Below is a small trained network, with its code and all its weights. Each question gives an input and a class and asks what happens when units are switched off, that is, made to give their printed mean instead of their output.

import numpy as np


def w(rows, s, z=0):
    codes = np.array(rows[::2]) - 128.0
    scale = np.full(codes.shape[1], s)
    scale[-1] = z or s
    return codes * scale


def f(y):
    return np.maximum(y, 0)


def log_softmax(a):
    a = a - a.max(-1, keepdims=True)
    return a - np.log(np.exp(a).sum(-1, keepdims=True))


def net(x, mask):
    res = np.array(x, float).reshape(1, 4) / 4 @ E
    y = f(res @ A[0][:, :-1].T + A[0][:, -1])
    res = res + np.where(mask, y, B[0][:, -1]) @ B[0][:, :-1]
    return log_softmax(res[-1] @ U[:, :-1].T + U[:, -1])


A, B = {}, {}
E = w([
[129,127,127,127],'x0',
[89,61,72,186],'x1',
[63,134,65,54],'x2',
[8,203,156,185],'x3',
],0.011)
A[0] = w([
[107,178,126,212,53],'n1',
[97,163,113,159,70],'n2',
[134,136,180,198,102],'n3',
[151,204,203,63,45],'n4',
[148,110,158,175,70],'n5',
[85,172,122,115,168],'n6',
[78,156,16,65,132],'n7',
[150,63,94,138,114],'n8',
[105,198,119,155,45],'n9',
[212,111,179,250,63],'n10',
[134,100,87,148,254],'n11',
[157,75,98,98,30],'n12',
[65,168,150,177,78],'n13',
[95,59,46,205,77],'n14',
[60,111,117,191,105],'n15',
],0.013,0.0085)
B[0] = w([
[189,94,100,109,193],'n1',
[172,129,122,79,170],'n2',
[88,109,187,116,191],'n3',
[62,204,76,51,219],'n4',
[42,98,147,56,155],'n5',
[195,142,131,136,223],'n6',
[96,56,245,122,254],'n7',
[180,156,117,90,193],'n8',
[153,59,113,70,175],'n9',
[93,94,169,88,224],'n10',
[153,224,182,183,246],'n11',
[186,104,121,43,172],'n12',
[191,102,112,106,224],'n13',
[45,188,72,58,227],'n14',
[168,153,122,112,217],'n15',
],0.012,0.0094)
U = w([
[78,45,217,119,38],'0',
[72,182,57,91,148],'1',
[248,92,110,110,6],'2',
[153,166,188,157,254],'3',
[157,168,176,218,181],'4',
],0.012,0.0085)

Each question gives the input, the list of numbers given to net, and the class t.
The units are the neurons (one row each of A and B). Each row of codes is followed by its name. A weight is (code - 128) times the scale printed after its matrix; where a second scale follows, it is the last column's (A, B and U).
mask holds one flag per neuron, in row order. A switched-off neuron (its flag False) gives its mean, the last column of its row in B, instead of its output. The means were averaged over made-up inputs and are rounded, as every weight is.
A unit's drop is (log p(t) with every unit on - log p(t) with that unit switched off) / (log p(t) with every unit on - log p(t) with every unit switched off).
The circuit of an input: a set's keep is (log p(t) with only the set's units on - log p(t) with every unit switched off) / (log p(t) with every unit on - log p(t) with every unit switched off). Starting from the 12 units with the biggest drops (on a tie, the unit counted first), units are removed one at a time, each time the one whose removal leaves the highest keep (on an exact tie, the one counted first), for as long as the keep stays at least 0.8.
units of the circuit, in order: the units of the circuit, biggest drop first
most important unit: the unit with the biggest drop
top k neurons: the k neurons with the biggest drops, biggest first
drop of u: that unit's drop, to one decimal
input [-7,8,-6,6], class 1: most important unit : n14
input [7,3,3,-5], class 3: top 2 neurons : [n11 n13]
input [-8,-6,-5,-6], class 3: top 2 neurons : [n14 n7]
input [-7,4,6,5], class 3: top 4 neurons : [n7 n15 n6 n10]
input [6,4,-4,7], class 2: units of the circuit, in order : [n1 n13]
input [4,-8,-7,8], class 1: top 2 neurons : [n4 n7]
input [1,7,6,-7], class 1: top 2 neurons : [n14 n8]
input [7,4,5,5], class 3: top 4 neurons : [n7 n15 n6 n10]
input [8,1,-5,-6], class 3: top 3 neurons : [n13 n11 n1]
input [8,-7,2,8], class 2: top 3 neurons : [n13 n6 n14]
input [4,6,-7,-5], class 0: top 2 neurons : [n10 n5]
input [-4,5,-4,6], class 2: units of the circuit, in order : [n1 n13]
input [5,-7,-7,-1], class 0: top 2 neurons : [n10 n14]
input [2,6,-1,-2], class 1: units of the circuit, in order : [n14]
input [-5,8,-6,-8], class 1: top 3 neurons : [n14 n7 n5]
input [-4,5,-2,-4], class 1: top 3 neurons : [n14 n7 n6]
input [-3,-5,-6,-2], class 0: units of the circuit, in order : [n10 n11]
input [-7,7,-8,2], class 0: top 2 neurons : [n10 n3]
input [-7,5,6,4], class 3: top 2 neurons : [n7 n15]
input [7,-5,7,-1], class 0: most important unit : n7
input [0,8,-3,2], class 1: drop of n14 : 1.5
input [0,2,1,6], class 2: drop of n13 : 0.1
input [-3,0,-1,3], class 4: drop of n8 : 0.1
input [7,8,-4,7], class 1: drop of n8 : 0.0
